Each row has a name. Each question is about the rows just above it.

[-1.98  1.19  0.48 -0.28  3.99 -0.24  2.01 -1.14  1.90  1.29  1.84  0.27
 -8.21  1.04 -7.43 -3.76  0.97  0.82  1.58 -0.68  0.77 -0.64  1.50  3.10
 -1.53 -3.26  1.88 -2.60  0.16 -0.34 -0.73  0.16 -0.47  0.28 -0.29 -0.27
  1.09  0.36 -0.83  0.89  0.77 -1.49 -0.49 -0.16 -0.19] = j770
[-0.85  0.23 -0.26  0.71  4.38 -0.29 -0.99 -1.05  2.62  0.61  0.17 -0.99
 -5.05  0.12 -5.16 -1.37 -0.41 -0.72  1.80  0.55 -0.10  0.17 -1.09 -2.72
 -2.35 -0.46  0.39 -3.08  0.10 -0.79 -0.58  1.41 -1.46 -0.13  0.54  0.59
 -0.60  0.52  0.19 -0.77  1.62  0.52 -1.91 -0.09 -1.64] = j971
[ 0.88  0.11 -0.95 -0.93 -1.29  2.46  3.97 -0.58  2.00  1.53  0.27 -0.75
  2.28  0.28  3.70  0.11  0.53 -0.92 -0.29  1.41  0.82  0.35 -0.04  2.35
  0.43  2.51  3.76  6.09  0.16 -0.12  0.55  0.36  0.17 -0.31  1.00  0.67
 -0.51 -0.37 -0.55 -0.01  0.71 -2.60  0.71  3.03 -0.06] = j342
[ 0.82  0.56 -1.38  1.13  1.52 -0.09  0.74  0.53  0.10  0.30  0.21 -4.37
 -0.37 -0.56 -6.07 -2.61 -2.82 -1.10  0.20 -1.21 -0.88 -0.09  0.17 -0.61
  1.16 -1.72  2.92 -3.38 -3.79  1.29  0.89  0.32  1.67 -0.50 -0.70 -0.64
  2.29  0.36 -0.03 -0.47 -0.99 -1.12  0.16 -1.41 -0.10] = j305
[-0.75  0.13 -2.06 -0.82 -0.23 -1.84  1.20 -0.06 -2.60  0.52 -0.78  0.88
  6.55 -0.34  1.58  1.57 -1.15  2.14 -0.60 -4.74  1.64 -2.44  0.05 -1.95
 -0.49 -0.74 -4.41 -0.36  0.85 -0.53 -0.71  0.46  2.75 -0.39  0.04  0.22
  0.16 -1.47  0.56 -0.19  0.56  0.12 -2.86 -0.45  0.25] = j888
The one value in j770 and j971:  [-0.29]
[-1.98  1.19  0.48 -0.28  3.99 -0.24  2.01 -1.14  1.90  1.29  1.84  0.27
 -8.21  1.04 -7.43 -3.76  0.97  0.82  1.58 -0.68  0.77 -0.64  1.50  3.10
 -1.53 -3.26  1.88 -2.60  0.16 -0.34 -0.73  0.16 -0.47  0.28 -0.29 -0.27
  1.09  0.36 -0.83  0.89  0.77 -1.49 -0.49 -0.16 -0.19] is in which row?  j770
Where do [ 0.82  0.56 -1.38  1.13  1.52 -0.09  0.74  0.53  0.10  0.30  0.21 -4.37
 -0.37 -0.56 -6.07 -2.61 -2.82 -1.10  0.20 -1.21 -0.88 -0.09  0.17 -0.61
  1.16 -1.72  2.92 -3.38 -3.79  1.29  0.89  0.32  1.67 -0.50 -0.70 -0.64
  2.29  0.36 -0.03 -0.47 -0.99 -1.12  0.16 -1.41 -0.10] appear?  j305
The row with [-0.85  0.23 -0.26  0.71  4.38 -0.29 -0.99 -1.05  2.62  0.61  0.17 -0.99
 -5.05  0.12 -5.16 -1.37 -0.41 -0.72  1.80  0.55 -0.10  0.17 -1.09 -2.72
 -2.35 -0.46  0.39 -3.08  0.10 -0.79 -0.58  1.41 -1.46 -0.13  0.54  0.59
 -0.60  0.52  0.19 -0.77  1.62  0.52 -1.91 -0.09 -1.64] is  j971
[ 0.88  0.11 -0.95 -0.93 -1.29  2.46  3.97 -0.58  2.00  1.53  0.27 -0.75
  2.28  0.28  3.70  0.11  0.53 -0.92 -0.29  1.41  0.82  0.35 -0.04  2.35
  0.43  2.51  3.76  6.09  0.16 -0.12  0.55  0.36  0.17 -0.31  1.00  0.67
 -0.51 -0.37 -0.55 -0.01  0.71 -2.60  0.71  3.03 -0.06] is in which row?  j342

